Each row has two labels, one from each of two sets.
0 39 -3 -18 -10 0 6 -13 1 15 0 -23 -16 -5 4 -6 -24 13 7 2 -1 6 -23 -1 10 0 3 0 -30 : U, (74)
-4 31 -11 -29 -9 -1 6 -21 8 8 -6 -6 8 5 13 -9 -1 -1 13 -15 -7 8 -23 0 12 -7 3 1 11 : A, (76)
-8 43 -6 -22 -15 1 2 -26 -1 10 -3 -20 10 -1 12 -16 -11 12 11 -2 -7 10 -30 4 12 -7 7 3 -2 : U, (76)
-2 34 -3 -32 -16 1 0 -14 6 17 -2 -23 -13 -3 10 -9 -25 22 0 2 -4 9 -24 1 12 3 5 2 -20 : A, (74)
-7 -20 7 -1 -5 1 1 -9 7 -6 -7 -7 -6 -2 24 6 13 -7 21 -2 -10 0 -17 -3 3 -9 6 -5 10 : A, (72)
-5 44 -3 -39 -20 1 2 -7 10 16 -4 -27 -10 0 17 -11 -20 16 2 1 -8 11 -29 2 12 -1 10 6 -26 : A, (74)
-7 15 -3 -25 -11 -8 11 -6 12 4 -7 -6 -2 3 17 -3 -3 -12 14 -1 -10 10 -11 -2 13 -7 -1 0 3 : A, (66)
-5 23 -1 -28 -10 4 4 -5 5 13 -3 -24 -20 -6 15 -8 -18 13 16 2 -10 9 -28 -1 8 -6 5 3 -26 : U, (74)
-2 17 -8 -27 -3 -1 13 0 6 6 -15 10 -6 3 22 3 -12 -16 38 -4 -9 9 -16 -14 8 -9 -4 1 -33 : U, (76)
-11 21 1 -32 -15 0 5 -15 21 9 -8 -16 3 1 30 -8 -3 7 13 -2 -14 11 -29 -3 17 -1 3 1 2 : U, (76)
-10 68 -17 -33 -10 1 12 -4 6 21 -4 -11 7 3 19 -11 -26 6 28 -2 1 16 -25 1 22 -1 -1 8 -44 : U, (76)
-8 16 -8 -27 -8 -1 7 -11 7 10 -5 0 -1 0 18 -9 -1 -2 13 0 -7 4 -20 -1 7 -4 4 2 -5 : A, (76)
-10 28 0 -19 -12 -2 1 -19 17 7 3 -12 11 3 14 -8 -2 12 6 -1 -7 7 -21 -5 16 2 4 1 17 : A, (76)
-3 29 -6 -14 -7 1 7 -8 6 2 -6 -1 6 2 11 -3 -5 -10 13 -1 -4 7 -6 2 8 -4 -1 -2 -11 : A, (76)
-4 57 -16 -41 -17 -1 12 -11 7 16 -6 -7 7 7 18 -12 -23 2 21 -2 -7 12 -23 -1 16 -8 -2 8 -27 : U, (76)
-9 33 -7 -43 -16 -1 6 -20 7 10 -4 -9 11 1 10 -13 -2 2 8 1 -6 8 -27 8 10 -6 16 3 3 : A, (76)

Each row has two labels, one from each of two sets.
-1 -23 -7 -5 13 -20 12 -5 53 0 7 -28 -7 -12 6 1 0 8 -9 2 25 -7 -20 -6 -36 16 -9 3 -7 : G, vod
-5 7 -3 0 -5 1 -3 -4 -12 2 2 -1 1 -7 1 -5 19 -10 1 3 -4 10 1 6 7 16 2 -32 -5 : G, pab
6 -15 8 -5 12 -3 -2 -17 15 0 8 -25 4 -16 0 -22 -4 20 8 3 7 -5 -7 -1 -7 4 -7 7 -12 : G, ralet
1 10 -16 2 -44 32 34 27 18 -35 6 46 -26 31 -9 11 11 -21 -7 8 -5 2 21 20 -33 15 20 6 -1 : G, pab
-12 -4 6 -6 -23 28 -3 4 -16 -5 5 4 6 0 -6 1 -11 -18 0 -9 12 3 -1 2 -2 8 -2 -2 -9 : G, Tis
15 -24 -25 -4 20 -11 61 22 95 -15 14 21 -25 8 -11 2 -3 -3 -28 10 62 -1 -28 10 -80 20 24 17 -4 : G, vod
-3 1 -7 1 16 -6 -4 -4 3 2 1 -30 -1 0 5 -5 -4 -7 4 11 9 5 -7 -7 -13 9 -4 -2 -5 : G, pab
-15 -9 -1 9 -16 38 -10 -11 -46 -14 -9 1 8 -13 -20 3 12 -21 8 -4 5 10 -2 17 39 -2 0 8 -16 : G, Tis
4 -13 5 0 0 9 5 -6 20 0 3 -7 -1 -4 -3 0 -6 -4 -1 -1 26 24 -15 -2 -11 4 -6 7 -3 : G, ralet
-21 2 15 6 -21 15 3 -3 1 13 11 -20 -9 2 -1 -5 6 -13 1 9 4 -2 12 5 -8 12 4 -1 -9 : G, pab
-19 -22 -19 -3 -12 9 14 9 -3 2 10 1 -4 14 -5 -7 -1 -26 -25 14 25 12 -11 8 -3 3 -12 1 -17 : G, moma
4 5 -7 3 -15 -10 2 7 24 -19 3 -17 -9 9 7 -5 -5 9 -7 5 -5 6 3 -11 -17 13 9 1 -2 : G, pab
3 2 7 -1 9 -24 -3 -14 19 7 7 -33 2 -12 16 -5 -3 18 7 7 -2 -2 -29 -5 -9 9 -12 -4 7 : G, pab
-3 -11 -5 -1 -8 -1 21 10 15 -5 7 3 -9 7 -2 -2 6 -4 -5 -1 8 4 -10 7 -14 12 9 8 -3 : G, pab
3 -6 -5 5 17 -5 19 -11 45 -2 14 1 -2 -6 1 -7 -3 -8 -8 7 35 0 -20 3 -23 12 -5 13 1 : G, ralet
8 -24 20 -7 15 1 4 -1 40 9 13 -24 5 -24 -2 3 -11 -21 9 2 38 2 -36 -1 -17 -1 -12 7 -17 : G, ralet
-8 -9 6 0 -8 14 4 -5 -8 -13 3 64 0 -12 -3 -4 -2 -3 3 4 10 -1 -7 -8 4 0 -3 9 -2 : G, Tis
-14 -18 -11 -3 -10 -2 0 2 -14 -5 -2 11 -3 4 -12 4 18 -25 17 1 5 -2 -3 4 3 1 4 -3 -24 : G, moma
-15 -16 -5 -2 -13 30 -1 -9 -6 -8 0 -1 7 7 -5 12 3 -8 2 5 7 6 6 9 0 18 -2 3 -2 : G, Tis
0 -4 3 17 -6 11 11 3 9 -2 1 2 -10 3 -5 0 -12 -6 3 1 12 4 -1 4 -9 6 -3 -1 -6 : G, Tis
-21 21 -11 -1 -19 24 3 12 -32 -10 0 18 -5 20 -4 3 10 -11 7 2 -11 13 15 8 13 2 8 -2 4 : G, pab
-9 -15 -19 -3 -66 4 20 13 36 -15 12 24 -10 27 -10 -9 -4 -25 -18 14 34 14 -10 12 -31 20 14 9 -6 : H, pab

Each row has two labels, one from each of two sets.
-4 -2 -2 -4 -8 -6 2 -3 1 9 4 -14 5 -11 1 -7 2 -5 10 -7 5 -7 0 -5 -2 -7 1 4 7 : E, B
-3 3 -1 4 1 -2 3 4 -1 -1 1 -12 10 1 -7 -3 0 0 -2 8 -4 3 4 2 5 14 0 -1 15 : E, T
3 9 -7 2 13 -1 -2 3 3 -7 -11 5 -2 11 -7 4 1 2 -9 0 -13 7 4 1 9 20 0 -4 20 : N, T
-2 2 -1 6 -2 -7 1 7 -2 1 -7 -9 12 1 0 -1 0 2 -8 3 -8 -4 0 -5 6 5 -1 -7 17 : E, T
0 1 -1 10 0 -7 -2 7 0 0 -6 -8 11 -1 -10 -5 5 10 -7 1 -16 2 -1 -5 10 4 5 3 16 : E, T
-6 8 -3 14 5 -9 14 4 0 0 -7 -18 14 -3 1 -3 7 0 -12 1 -19 -4 -3 2 11 8 0 1 18 : E, T
-5 -4 -1 7 -1 -4 6 0 -4 3 -4 -15 1 11 -1 0 8 2 6 9 -15 -4 -10 1 10 12 3 -2 11 : E, T
2 -1 -7 9 -4 -4 -1 4 1 -14 1 -12 15 -7 -1 -7 5 -6 -10 1 -7 -5 2 -3 4 10 3 -2 18 : E, B
2 2 -3 11 -4 -11 4 2 -3 -3 -4 -23 18 2 -5 -1 3 1 -2 3 -11 -3 5 -1 9 17 -1 2 16 : E, T
-7 5 -7 16 -7 -10 13 8 -6 4 -7 -24 3 2 -2 2 4 4 -1 6 -13 -1 -5 1 5 10 1 0 9 : E, T
-4 -9 -1 5 -3 -4 2 0 -7 3 -6 -10 6 5 -1 -5 3 1 1 6 -11 -4 -3 1 9 4 0 0 20 : E, T
-4 -2 -7 4 -12 -5 -2 6 3 1 -1 -17 7 -16 4 -8 2 -5 -7 -4 0 0 1 -1 7 -3 -3 2 -3 : E, B
